In the rows, zero is written as 128.
Each row is followed by its class number.
[141 103 113 156 146  98 125 146 160 132 132 194 120 163 108 129 146 153
 145 134 140 138 106 107 113 114  90 123 144 141 120 139 117 115  95 110
 132 136 107  95  79 129 125 127 140 162 117 114] -> 4
[ 92 114 150 119 120 120 154 123 147 127 175 128 142 120 152 119 106 119
  87 147 129 120 133 106  83 138 182 147 108  66 151 102  90 146 112 138
 159 118 131 131 145 157 188 189 118 116 139  98] -> 2
[124 101 160 121 112 112 169  90 154 100 114 155 101 109 109 164 156 121
 141 171 131 165  92 124 190  93  93 129 102 115  31 110 154 128 132 139
 106 158 116 153 104 102 112  75  62 101 193 123] -> 5
[140 176 186 181 130 168  78 101 187 130 144 108 176 135 136 144 156 180
 158 160 136 132  88 129 123 118 120 115 154  95 143 134 121 123 187  90
 122  96 103 160 123 150 141 116 127  79 159 150] -> 7
[ 99 121 171  98 132 160 154 191 203 100 120 150 124 148 186 101  98 145
 122 103 110 139  95  67 133 151 122 129 145 112 164 111 135 133  70 109
 133 116 117  82  81 149 128 108 142 142 171 117] -> 3
[116 130  83 138 130 177 100 133 135 173 139 106 135 103 157 104 143 131
 128 132 121 119 132 121 151 148 125 133 127 113 143 156 142 129 120  74
 135 102  63 132 147 145 145  98  93 149 126 106] -> 6
[139 162  75 148 115 100 149 124 140  90 141  88 149 108 128 124 116 118
  87 137  97  87 162 106  84 178 124 129 136 117 153 223 135 125 138 137
  85 128 163 198 102 115 118 126 161 130 111 132] -> 6
[166 154 159 135  89 129  94 134 136 116 147 107 118 132 104 125 120 109
 154 125 124  99 140 131 125 144  91 140 169 133 117 225 150 115 113 114
 120 130  71 149 143  90  91 156 129  91 118 152] -> 0
[156 164 161 138 110 140 147 168 137 141 144 137 160 157 147 154 130 215
  93 194 167 114 138 141 127 142 122 132  86 141 130  82 121 132 213  89
 132  82 125 155 119 121 184 117 150  84  32 158] -> 7
[ 84 142 136 120  99 174  91 129 131 179 114 120 110 135 154 114 167 147
 119 140 133 149 151 107 135 115  70 137  83 128 163 130 134 122 149 122
 103 134 139 147 113 117 106 109 107  94 164 122] -> 2
[168 121 111 121 103  68 113 135 110 138 125 142 147  95  70 108 197 121
 153 108 127 149 126 135  80  86  99 113 133 132 132 124 143 122 114 141
 159 167 164 141 128 113  91  81 140 167 139 105] -> 2
[127 172 131 152 159 112  92  89 113 112 133  85 128  98  94 106 136 139
 163 135 127  70 103 139 168 148 169  95 192 108 155 141 117 135 129 163
 139 126 133 143 202 146 114  77  95 134 144 131] -> 0
[130 121  97 105 148 145 106 103 148  86 147 135  95 151 156 103 154 105
 130 103 143  91  68  92 124 132  83 100 148 107 154 186  91 117 106 128
 156 179 181 156 166 109  82  61 104 147 227 127] -> 0
[ 99 143 131 116 164 103 103 105 121 140 105 128 179  86 137 112  77 172
  87 109 136 152 116  83  86 139 143 127 154  89 143 113 105 114 122 119
  92 102 147 102 102 124 171 107 143 130 126 137] -> 7
[153  91  89  89 117 159 114 127 154 139 123 109 100 154 148 154 120 115
 102 117 117 138  68 147 141 151 122 130 171  90  98 182 110 137 106 102
 132 155 167 128 134 116  89 152 148  71 227 152] -> 0
[ 98 104 145 111  59 162 141 199 146 108 133 138  67 162  86 132 170 105
 118 145 168 166 166 173  78 101 136 148  72 114  76  88 158 138 122 142
 132 110 144 174  88 119 164 136 102 121 146 103] -> 0
[141  99 163 146  99  64 146 106 132  91 160 172  97 135  84 115 150 119
 106 119 165 113  85 144 144  77 134 111 128 124 130 115 130 112 161 148
 144 151 143 141 107 113 147 172 113 102 175  84] -> 4
[142  82  62 153 132  63 148 123 112 101 158 173 114  93 127 141 127 125
 112 145 127 124  96 113  91 145 119 125 110  82 112 132 109 146  97 115
 137 180 109 174 112 133 165 141 129 160 126 124] -> 0
[ 65 121 104 103 141 167 122 118 170 152 137 151 116 137 156 125 149 159
 121 167 144 149 133  86 145 143  87 100  94 113 102 117 105 153 120 133
 128 117 155 110 122 143 159  71 140 179 151 126] -> 2
[137 103  69 147 110 136 121  82 145 102 135 111  99 158 114 158 153 147
 116 137 120  91 128 159 118  94 131 145 103  89  92 172 107 124 166 108
 141 170 208 214 101 128 150 119 169 110 125 127] -> 0
[123 139 141 131 126 139 114 131 119 139 119 151 148 145  80 186 118 108
 134  70 123 151  78 106 123 151 162  98 151 134 210 224 117 124 109 125
 128 135  83 113 134  94  78 142 158  88 156 141] -> 0
[ 86 118 172 133  78 159 116 120 126 169 120  93 136 117 132  97 134 135
 130 137 125 168 136 120 131 141 129 129 113 104 128 155 100 131 131 132
  96 115 145 124 147 136 162 184 166  73 147 170] -> 2
[153 136 123 158 132 126  73 136  66 108 140 120  95 179 100 143 162 131
 141 120 152 111 115 163  84  89 153 123 123 165 113 133 114 146 170 157
 160 111 105 113 132 118  92 145  90 105 135 128] -> 5
[105 134  75 165 100 162 131 106 145 110 111 128 133 110 115 109 187 113
 134  96 118 158 137 122 109 115 102 124 144 130 131 136 175 135 167 118
  97 118 124 177 106 127 121 154 133 114 135 116] -> 1
[153 176 170 127 139 106 135 127 110 115 136 101 106 120 184 126 110 134
 123 129 110 124 145  89 166 134  94 128 100  86  98 121  93 128 150 135
 110 151 180 151 107 117 173  98  98 136 148 152] -> 5
[140 129 108 150  92 142 131 148 110 126 118 139  91 169 138  97 158 108
 169 153 167 131 141 100  94 143 121 141 139 136 113  93 148 151 163 133
 119 142 120 129  93 137 136  74  89  57 113 146] -> 7
[ 86 120 138 122 151 119 153 118 145 137 135 144 155 113  96 143 117 147
 115 124 119 136 140  95  67 126 131 117  97 120 134 172 125 129 152 114
 155  82  96 117 145 109  79 169  91 159 145  69] -> 1
[ 96  98 149 108 138 117 162  97 120 146 130 157 135  98 156 169 103 117
 101 129 115 146 100 116 148 149 124 123 114 158  74 134 113 144 100 156
 129 139  94 125 122  98 124 148 123 124 144 126] -> 1
[101 161 150 147  86 142 146 154 148 128 153 148 144 161 150 145 213 153
 127 149 150 104 125 169  56 137 158 113 134 102 165 109 142 130 178 115
 130  96 171 190  96 127 141  73 129  61 142  86] -> 1
[165 116 125 105  92 128 148 165 125 135  96  94 135 125 151 111 123 125
 126 115 142 167 173  78 183 138 114 124 117 137 132  85 130 129 134 131
  93 127 117  71 117 133 146 153 156 161 111 145] -> 6
[159 165 147 102 138 115 152 114 106  61  99 103  91 103 108 128 128  85
 110  83 118 145 123 109 112  92 177 133 123 125 181 150  75 118 110 156
 132 160 200  86 111 101  70  80 146 124 139 139] -> 3
[120 116 135 129  99 171 135 131 118 191 113 111 112 126 121  89 148 122
 138 126 110 180 148 101 191 133  92 135  88 105 113  26 145 118 132 102
  91 127 123  91 113 140 147 130 166 106 160 133] -> 7
[110 120 141 143 116 121 143 147 149 101 115 110 125 135 157 218 124 121
 110 104 143 134 123 126 102 113 135 115 144 125 132 175 130 125 151 153
 128 111 139 127 107 143 154 201 157 145 160 140] -> 3
[129  96 124 110 110 161 116 137  95 132 142 104 164 163  74 140 131 114
 179 116 137 138  70 196  61 134 121  96 168 140  89 220 148 134 116 146
 147 116 136 158 168 132 111 177 155  84 151 145] -> 3
[159 144 131 135 107  89 134 132  76 111 141  99 128 123  70 131 162 144
 122  99 135  83 152 132  69 116 158 134 159  77 169 144 185 110 143 124
 146 125 135 164 124 160 130 101  87  84  98 143] -> 7
[107 140 193 143  88  86 140 113 118 133 137 103 168 121  81 144 190 150
 128  99 132 116 149  94 103 101 153  83 131 129 106 205 128 123 167 163
 145 109 118 149 137 104 101 147 107 111 154 107] -> 4
[143 124 117  92  90 122 165 145 143 146 140 111 110 162  91 109 175 110
 135  96 124 109 177  96  80 125 152 119  99  75 101 149 104 123 145 119
 188 134 214 156 109 108 102  44 133 140 165  66] -> 4
[122 151 151 117 146 135 132 157 167  84 150 118 120 161 121 143  87 134
 141 132 129  94 142 106  72 159 149 132 153  75 135 127  81 122  99 145
 150  84 139 114 161 146 138 153 142 173 150  99] -> 0
[128 102 104 109 123 154 118 134 176 133 163 138 118 125 161 135 108  92
 126 132 127 153  66 138 112 108 149 140 128  87 153 136 103 145  81  86
 148 149 135 107 120 149 176 128 144 140 185  94] -> 7
[123  97 194 130 101  41 132  75 114 116 119 119 201  84 126 113 144  91
 139  97  79 110 103 132 118 103 173 121 135 128 134  98 156 106 142 164
 126 135 142 152 101 118  81 109 143 110 179 116] -> 5
[100 125 176 118 101 115 121 132 128 116 162 144 136 129 158 109  77 129
 100 141 131 148 146 115 114 103 181 134 119 135 136 129  91 146 103 157
 130  81 101 121 129 108 136 175 118 138 108 132] -> 3
[129 128 109 155 143  66 102  99 122 162 128 145 142 114 149  87 167 165
 122 142 137  41 157  92 129 155  89 120 139 100 135 139 122 104 123 115
 150 154 102 146 146 122 114  41 127 142 113 127] -> 6
[ 96  92 120 194 117  96 169 136 124  86 112 119  98 106 131 150 102 101
 117 150 146  94  92 143 140 148 136 135  88 123  96 129  96 127 107 174
 122 144  99 188 120 140 165 145 140 110 123 144] -> 7
[123 116  96  96 122 134 128 125 132 158 149 179  92 146 119 177  89 134
 127 145 117 147 113 166 160 166 189 116 135  77 117 144 128 156 152  78
 139 124 136 133 148 117 161 155 112 134 165 127] -> 0
[185 121 145 138 143  97 147 126 143 167 137 112 131 118 123 134 101 101
 108  86  75 127 116 160 128 116 117 152 165 109  94 161 129  88 117  79
 155 138 132  87  92 142 134 148 179 112 156  92] -> 5
[121 141 115 120 157 136 179 154  91 166 112 111 154 149 149 124 101  58
 136  97 137 149  86 174  82  99 149 124 132  97 128 144 104  98 143  92
 127 108 213  84 117 121 182 117 156  67 132 104] -> 3
[114 133 165 133 106 142 170 164  98 117  90 121 150 166  90 140 156 101
 149 109 173 132 132 162  82 150 150 121 120 100 130 136 172 111 180 131
 122 150 120 156 107 127 160 176 108  29 121 124] -> 3
[122 153 137 153 145 149 150  78 134  88 134  87 116  94 149 138 113 139
 142 162 124 106  98 129 115 148 106 146 198 156  91 161 134 113 123 142
  83 145 142 133 122 144 137  99 111  79 146 127] -> 7
[100 160 135 158 127 170 132  99 153 161 160 136 100 129 119 146 166 174
 108 157 162 101 101 166 172 112 147 122 119  47 176 143 109 134 153  74
 158 125 126 153 147 123 146  77 141  28 131 113] -> 3
[113 108 128 113 166 112 102 117  57 118 146 139 112 150  53 115 107 129
 115  98 178 105 186  96  85 176 158 149 196 138 134 118 134  97  63 177
 135  91  83  54 157 123 135 195 103 168  54 137] -> 0
[129 130 146 104 107 148 131 174 139 102 102 137  75 180 150 164 131 175
  98 124 127 120 180 103  83 120 138 149 129 123  89 112 114 121 121 154
 152 132 110 141 118 160 144 136  93 152 147 114] -> 3
[ 99 172 105 123 137 135 134 102 114 121 131 144  76 106 105 114 157 132
  84 168  99  99 104 208 146 135 110 132  82  90 122 146 121 119 167 101
 110 124 176 168 155 125 157 110 138  96 141 118] -> 5
[ 78 124 109 132 128 127 132 113  92 101 112 151 117 122 111 120  89 125
 161 139 154 120  81 165 130 105 144 120 110  81 115 129 116 127 109 133
 103  90 139 176 152 116 168  24 102  97 114 143] -> 5
[145 108 107 154 135 139  91 111 133 129 172 144 100 146  95 166 119 150
 114 116 136 130 138 111  93 113 119 131 113  99 123 173 123 127 152  99
 174 114  44 140 132 150 136 173  90 168 159  84] -> 5
[120 120 184 101 109 107 138 114 128 147 118 132 115 160 120  87 130  78
 118  96 119 126 117 204 163  99 181  94 134  92  93 117 131 126 192 139
 162 123 171 107 107 138 117 163 136  57 198 113] -> 3
[161 108 110 133  81 108 135 107 137 157  94 123 117 112  90 118 149  99
 117  97  93 149 154 138 202  99 118 138 110 119 135  84 170 116 153 137
 124 137 152 181 109 139 123 128 162 132 112 148] -> 1
[131 125 107 115 171 131 125  97 117 134 171 107 140 106 107 153  77 142
 131 135 154 144 103 137  95 106 121 130 176  93 180 139 134 118 105 118
 125  91 183 108 189 160 178 125 120 166 134 133] -> 5
[151 122 109  80 139 142 168 196 111 153  92 112 111 145 163 190 103 112
 133  89 110 156  83 127 144 144  97 137 189 154 107 104 130 138  53 154
 112 127 172  50 151 125 139 175 169 130 160 135] -> 1
[154 122 129 138 172 115  93 110 139  94  97 104 161 119  59 141  97 182
 143 122 145 151 109 121  79 132 140  91 173 175 120 183 108 129 135 164
 136 123 133 131 139 139  64  99 126 174 131 163] -> 0
[127 180 139 148 127 150 154 149 104 137 131 175  99 143  98 140 145 155
 142 112 132 143 152 154 117 107 114 140 119  96  78  33 140 136 115 136
 130 121 126 190 103 120 197  58 120  92  84 107] -> 1
[137 150 128 127 147 152  97 109 110 114 152 115 123 142 193 140 148 121
 126 124 130  94 119 106 104 131 127 141 175 147 126 143  92 137  83 150
 145 154 107  97 146 142 139 121 116 122 122 154] -> 2
[169 127 125 124 167 104 148 140 110 120 144 168 138 125 117 188  83 134
 125 123 128 179 101  91 114 117  88 140  99 118  86 121 127 126 115 114
 113 127 142 137  68  85 162 127 105 160 117 145] -> 6
[108 162 146 128 105 134 131  95 145 180 180 143 223 120 116 106 166 127
 141 114 124 106 140 130  86 135 128  96 175 117 141 116 184 109 178  94
 152  95 111 162 173 105 129  96 143 103 161  66] -> 2
[124 119 109 127 159 144 133  36 161 102 184 105 146 100 132 170 103 120
 125 125 128 118  99 143 128 105 141 101 142  61  72 166 113 135 178 108
 173  77 163 180 162 132 130  86 110 158 195 122] -> 5
[151  73 112 151  99  84 162 166 122 118 115 114 106 115  85 126 122 109
 136 143 147 113  96 137 134 148 111 154  95 118 142 122 143 114  96 136
 114 169 170 155 113 118 166 148 170 118 125 134] -> 6
[120 138 103 181 137 130 162 114 103 105 160 139  80  98 134 104 126 131
 102 104 157 111 135 101 110 104 118 105  95 105 165  69  81 121 161 133
 158 104 106 166 160 171 171  90 107 161 139 103] -> 4
[132 119 141 101 123 136 130 135 122 172 170 106 161 129 149 100 159 159
 103 105 134 123 132 109 157 158 165  89 139  91 110 115 108 138 128 103
 170 119 132 123 118 121 129  75 127 127 146 104] -> 0
[128 149 138 124 137 124 107  88 106  87 135 149 125 118 125 160 130 160
 150 124 112 145 102  94 105 115 103 132 182 174 151 162 165 118 145 142
  88  97 145 136 114 101  63  85  69 132 156 137] -> 5
[117 122 173  91 119 107 159 145 130 153 163 144 167 113 190  80  86 158
 122 124 134 106 146  83 143 148  76 111 112  66 165  64 117 109 103 110
 121 109  74 107 127 154 156 107 134 137 143  67] -> 6
[ 81 123  83 120 105 130 163 161  68 176 122 168 118 124 161 121 125 156
 132 129 152 176 174 129  96 137 137 150 104 118 104  63 122 138 128 134
 106 120 186 184  64  86 176  72 102 115  76  67] -> 3
[ 88 130 139 169 152  64 123 107 111 194 105 163 160 124 110 148  86 130
 166 130 122 121 156 140 103 121 109 163 162 103 142 146 136 108 115 148
 112 109  93 113  85 138 123 182 126  80  58  91] -> 7
[141 132 166 130 102 116 144 126 112 126 154 148 140 120  95 117 113 135
 128 168 122 121 133 135 149 156 119 134  83 108 111  48 140 139 152 149
 138 101  62 178 156 142 159 137 126 109  93 132] -> 5
[ 97 140 137  99 117 140  79 172 144 152 115 164 135 150 128  85 190 193
 152 130 151 145 124 131 101 111  63 127 137 100 134 111 127 126  93 128
 129 104 148 116  83 146 148  80 138 140  91 103] -> 7
[136 108 116 143 158  77 146  71 130 124 131 153 148  78 106 143  88 118
 117 155 110 138 130 143 152 101  85 172 112 132  89  57 132  99 108 149
  94 132 125 141 105  98 126 180 146 157 113  86] -> 6
[135 104 106 143 120  94 156 144 136 146  62 120 139 127  95 116  90 190
  82 121 128 159 156 100  68 166 109 145 143  85  80 103 100 117 158 162
 120 108 181 189 125 172 173 130 169 100 119 157] -> 5
[131 112  56 130 129 116 121 124 127  88 116 101  87 159 100 118  82  87
 107 137  98  95 141  84 122 134 192 157  97  53 158 110  89 119  89 124
 112 111 168 113 184 144 165 127 160 186 151 153] -> 5
[ 96 145 118 174 147  96 144  90 139 122 133 112 169 111 127 190 139 115
 131 141 116  80 126 135 100 132 131 102 115  96 109 213 114 122 144 130
 125 116 111 165 141 126 152 144 155 141 110 128] -> 1
[158 121 117 169 137 106 107 105  94 125 143  77 131  68 114 128 143 113
 163 135 126 113 116 167 161 159 101 129 153 162 138 174 130 115 125 163
 120 116 134 167 120 127  86 149 114 161 103 132] -> 6
[131 103 150  83 118 150 185 152 157 118 126 116 117 156 163 146  48 149
 110 129 124 138 109 133 147 100 114 150 152 121 137 110 155 124 101 113
  99  96 172 100 126 156 166 155 141  95 122 150] -> 1
[162 137 134 105 173  93 104 105 128 179 160 117 188 100 108 153 153 189
 117 149 124 119 133 117 115 147 101 112 187 114 111  78 174 116 132 124
 156 123 135 119 167 151 126 130  95 187 154 119] -> 7
[128 123 103 176 123 111 135 107 127  92 174 113 130  94  65  99 129 127
 103 128 167 108 123 158 102 117 132 114 117  78 119 145 141 156 133 123
 148 151  92 200 146 105 128 159 126  74 123 131] -> 0
[115 141 179  87 122 172 116 106 153 116 159 120  95 143 105 125  98 131
 145  91 130 125 124 107 180 115 157 107 173  87 112 128 131 131  94 136
 157  95 141 127 175 128 134  62 104 143 187 144] -> 0
[125  88  73 121 129 150 146 160 122 106 121 129 105 142 147  99 181  82
  90 113 168 139  96 140 104 127 125 124 117 128 110 149 131 129 103 120
 153 152 145 143  97 112 109 100  97 110 145 141] -> 3
